cols: Q H A V M U L W Z
[ 17.2 -14.9  48.5  11.8 -53.0  41.8  53.0 -67.5  45.9] -> kerum
[ 19.3  23.0 -12.0  19.5 -23.1  24.2 -61.9  66.0 -36.0] -> kepu
[ -6.0  37.6  14.1 -12.0 -22.6  -7.1   4.2  -9.3  14.1] -> bel
[-41.6  29.6 -11.5  22.1   5.0  56.0 -35.3  75.4  -0.3] -> Viti
[ 32.4 -58.2  47.0 -27.7 -61.9  -1.4  45.5 -52.9  41.9] -> zug
[ 46.4  85.4  32.1 -58.2   1.1  13.1 -59.3  58.9  28.1] -> Guf
[-23.1  19.5 -12.0  19.3  23.0  24.2 -48.4  50.8 -34.3] -> somo
next: [-11.5  22.1   5.0] -> [ 56.0 -35.3]
succ: [50.8] -> [-34.3]
down: [-27.7 -58.2] -> V
succ: [41.8] -> [53.0]
next: [ 32.1 -58.2] -> [ 1.1 13.1]
next: [-23.1  19.5 -12.0  19.3  23.0  24.2] -> [-48.4  50.8]

cols: J K D S
[-51.6 -57.4  51.2  -2.3] -> zufe
[  8.4 -55.8 -91.4 -43.4] -> bel
[-75.0  49.0  29.0  11.1] -> duf
[-75.0  49.0  45.2  11.1] -> mogo
[-16.1  -0.7 -63.6  59.2] -> Viti
[-18.8 -16.0 -66.9 -57.1] -> somo
succ: [45.2] -> [11.1]
down: [-75.0 -75.0 -16.1] -> J
down: [ 29.0  45.2 -63.6] -> D
q: [-51.6 -57.4  51.2  -2.3] -> zufe
down: [-91.4  29.0  45.2 -63.6 -66.9] -> D
succ: [-91.4] -> [-43.4]
succ: [-16.1] -> [-0.7]

cols: G B P X N C F Y T R
[ 57.4   1.2 -12.0  -3.8  62.7  17.1   9.8  62.1  64.5  -9.3] -> zufe
[55.4  3.3 -5.7  1.9 60.7 20.9 12.8 61.7 61.7 -3.8] -> Viti
[ 57.4   1.2 -12.0  -3.8  62.7  17.1   9.8 -12.1  64.5 -20.9] -> somo
[-48.1  -2.0   4.8  -2.9 -52.5 -14.8 -12.3 -52.9 -53.5 -46.1] -> duf
[-65.6  -7.7  -7.5 -14.5 -72.2 -29.8 -16.5 -72.1 -73.2  -9.4] -> Guf
[-1.3 16.2 50.0 54.9 -5.8 37.5 22.1 -1.9 -3.2 52.1] -> mogo
[-48.1  -2.0   4.8  -2.9 -52.5 -14.8 -12.3 -52.9 -53.5   4.0] -> zug
[-19.9 -16.5 -46.2 -52.5 -17.8 -40.5 -24.8 -21.7 -20.5 -48.3] -> kepu
[-3.7 15.7 47.4 48.3 -6.6 36.7 16.5 -4.8 -5.2 49.5] -> bel
succ: [-3.7] -> [15.7]
succ: [-17.8] -> [-40.5]

cols: gib Zenud mur buno toko
[  1.7 -18.2  -8.8  26.7  92.0] : duf
[-24.1  -2.7 -71.1 -22.5  37.5] : sizi
[  1.7 -18.2 -35.8 -27.1  92.1] : mogo
[-18.2   1.7 -71.1 -27.2  37.5] : Guf
next: [-18.2 -35.8] -> [-27.1  92.1]
down: [  1.7 -24.1   1.7] -> gib
q: [  1.7 -18.2 -35.8 -27.1  92.1] -> mogo
succ: [-27.1] -> [92.1]
next: [-18.2   1.7] -> [-71.1 -27.2]
succ: [-24.1] -> [-2.7]

cols: gad Ririv zetiv Lobov
[-71.4 -11.2  51.5  12.2] : duf
[76.3 -4.8 19.1  9.4] : Budal
[-35.2  11.7 -62.4   3.0] : mogo
[-73.3   3.5  10.1  -0.9] : somo
[-10.5  -4.8 -11.1   9.4] : Viti
[ 78.3  -4.8 -37.6   2.0] : sizi
[-13.8 -10.4 -72.7   2.1] : kepu
[-14.1   1.2  75.1   5.4] : bel
down: [11.7  3.5] -> Ririv
succ: [-10.4] -> [-72.7]
q: [-71.4 -11.2  51.5  12.2] -> duf
succ: [-62.4] -> [3.0]
q: [-10.5  -4.8 -11.1   9.4] -> Viti

cols: vez Tola Pige Vog
[-39.3 -34.6 -31.1  44.0] : zug
[  4.8   8.7 -41.2   0.0] : somo
[25.5  8.0 90.0 -8.7] : bel
[ 25.1  17.0  43.2 -17.4] : Viti
[-28.0  44.1  47.2  37.8] : Budal
[-69.1 -63.5 -50.7  73.2] : zufe
down: [-31.1 -41.2  90.0] -> Pige
q: [25.5  8.0 90.0 -8.7] -> bel
succ: [4.8] -> [8.7]
down: [ 44.0   0.0  -8.7 -17.4  37.8] -> Vog
succ: [90.0] -> [-8.7]
down: [  0.0  -8.7 -17.4  37.8  73.2] -> Vog
succ: [43.2] -> [-17.4]

cols: baz Zepam viba kiz gilo Vunit baro
[ 34.6   4.9 -11.7  20.8  34.5   2.1 -28.5] : somo
[-62.2 -11.1  29.4 -42.7 -60.9   6.3  67.2] : duf
[ -9.7  39.1   6.2  -4.8 -23.5 -29.3  28.1] : Budal
succ: [-9.7] -> [39.1]
succ: [6.3] -> [67.2]
succ: [20.8] -> [34.5]
next: [  4.9 -11.7] -> [20.8 34.5]

cols: Revu numi gofi serip nelen mola zag
[ 50.0 -44.9  19.3  -8.0  29.8 -10.3 -11.5]  bel
[  0.2 -14.6  12.1  18.3   4.0 -32.6   1.4]  mogo
[ 71.4 -41.6  21.9 -16.4  49.5  -7.7  -4.4]  kepu
[ 48.3 -29.7  17.0  -7.6  34.8 -11.6  -1.8]  Budal
[ 38.7 -34.8  -7.8  -9.6  21.1  -1.6 -11.1]  Guf
[ 60.4 -38.8  17.3 -16.7  38.7  -0.8  -7.9]  zug
[ 52.5 -40.6  25.7   2.9  40.4 -32.4  -0.7]  kerum
[ 6.3 -1.7  2.4 -0.2  5.9 -3.2  1.7]  somo
succ: [40.4] -> [-32.4]
down: [50.0  0.2 71.4 48.3] -> Revu
succ: [25.7] -> [2.9]

cols: tusus kekug nubir gokiz fabe
[ 33.9 -19.3  61.9 -38.2 -70.2]  Budal
[ 22.8  33.4 -29.8 -12.4  64.3]  zug
[ 19.2  -8.0  -1.1 -18.8 -18.2]  mogo
[-29.9  18.7 -67.8  35.0  72.7]  duf
[-32.4  17.3 -24.4  31.7  48.1]  zufe
succ: [19.2] -> [-8.0]
down: [-12.4 -18.8  35.0  31.7] -> gokiz
succ: [-29.9] -> [18.7]
next: [22.8 33.4] -> [-29.8 -12.4]
next: [-32.4  17.3] -> [-24.4  31.7]
down: [-12.4 -18.8] -> gokiz
down: [-29.8  -1.1 -67.8] -> nubir

cols: leda ked kide Vefe git bod zoso gab tubuk
[ 0.4  0.3  0.9 -1.7  1.5 30.0 -5.2 83.0 14.0] -> somo
[ 80.0   9.5   1.5  -0.3  -1.4   1.5 -21.7  11.9  81.6] -> bel
[ 80.0   9.5   1.5  -0.3  -1.4   1.5 -30.8   1.1  36.6] -> Guf
down: [ 1.5 -1.4] -> git
down: [-1.7 -0.3] -> Vefe

cols: Rusal Tikin rez mozev lozok Vorap fur Pav
[ 53.8 -19.9 -45.7  -8.2 -32.7   0.7  -8.4  11.3] : mogo
[ 13.6 -36.2 -21.2  41.7 -11.5 -36.2  35.1 -28.1] : Viti
[-49.2 -15.6 -50.1  -6.8 -30.1 -20.6  -1.2   1.8] : sizi
[-68.0 -58.8 -36.4  53.8 -19.6  -6.8  -1.8   0.8] : Budal
[-58.8 -68.1  53.8 -68.0 -19.6 -19.9  -3.6   4.2] : somo
[-68.0 -58.8 -36.4  53.8 -19.6 -63.2  55.2 -48.4] : zug
[ 13.6 -36.2 -49.1  41.7 -11.5  -6.7   8.3 -27.3] : Guf
down: [-30.1 -19.6] -> lozok
q: [-68.0 -58.8 -36.4  53.8 -19.6 -63.2  55.2 -48.4] -> zug
q: [-68.0 -58.8 -36.4  53.8 -19.6  -6.8  -1.8   0.8] -> Budal
succ: [-49.2] -> [-15.6]
q: [ 13.6 -36.2 -49.1  41.7 -11.5  -6.7   8.3 -27.3] -> Guf
next: [-50.1  -6.8 -30.1] -> [-20.6  -1.2]

cols: daful Nom buv Roz
[-28.4 -24.3 -52.6  76.4] = Guf
[-65.9 -10.6 -31.6  65.9] = kepu
[-58.7 -28.9 -34.4  73.1] = mogo
[-60.9 -22.5 -54.0  82.5] = somo
succ: [-54.0] -> [82.5]
down: [76.4 65.9] -> Roz
down: [65.9 73.1 82.5] -> Roz
down: [76.4 65.9 73.1] -> Roz
down: [-65.9 -58.7 -60.9] -> daful
down: [-52.6 -31.6 -34.4] -> buv
down: [65.9 73.1] -> Roz

cols: teke zuza zoden kemib Rilup tul rin Gerag
[-0.3 -7.2  3.2 -0.7  4.6  0.5  0.3 -1.2] : zufe
[-0.8 -6.4  8.1 21.1  8.3 -1.7  0.9  4.8] : Budal
[-7.2  3.2 -0.9  4.6 -3.7  0.9 -0.4 -1.0] : zug
[ 0.4  5.6 -3.6  0.4 -4.3 -0.2 -0.2 -0.2] : Viti
[-7.2 -4.3 -0.3 68.1 30.0  3.0 -2.7  3.0] : sizi
succ: [0.5] -> [0.3]
down: [ 3.2  5.6 -4.3] -> zuza
next: [-7.2  3.2 -0.7  4.6] -> [0.5 0.3]
down: [-0.8 -7.2  0.4] -> teke
next: [ 0.4 -4.3 -0.2] -> [-0.2 -0.2]
down: [-0.7 21.1] -> kemib
down: [-6.4  3.2] -> zuza

cols: kasim ber rilu kifuz
[ 1.1 10.7  3.5  4.1] = kepu
[ 4.0 12.0  3.7  5.0] = sizi
[-5.6 -1.7 -1.8 -0.1] = bel
[-43.7  11.8  -5.0  14.0] = mogo
[-68.0  26.0  25.4  25.5] = kerum
q: [ 1.1 10.7  3.5  4.1] -> kepu
succ: [-68.0] -> [26.0]
q: [-5.6 -1.7 -1.8 -0.1] -> bel
q: [-68.0  26.0  25.4  25.5] -> kerum
succ: [11.8] -> [-5.0]
down: [ 3.7 -1.8] -> rilu

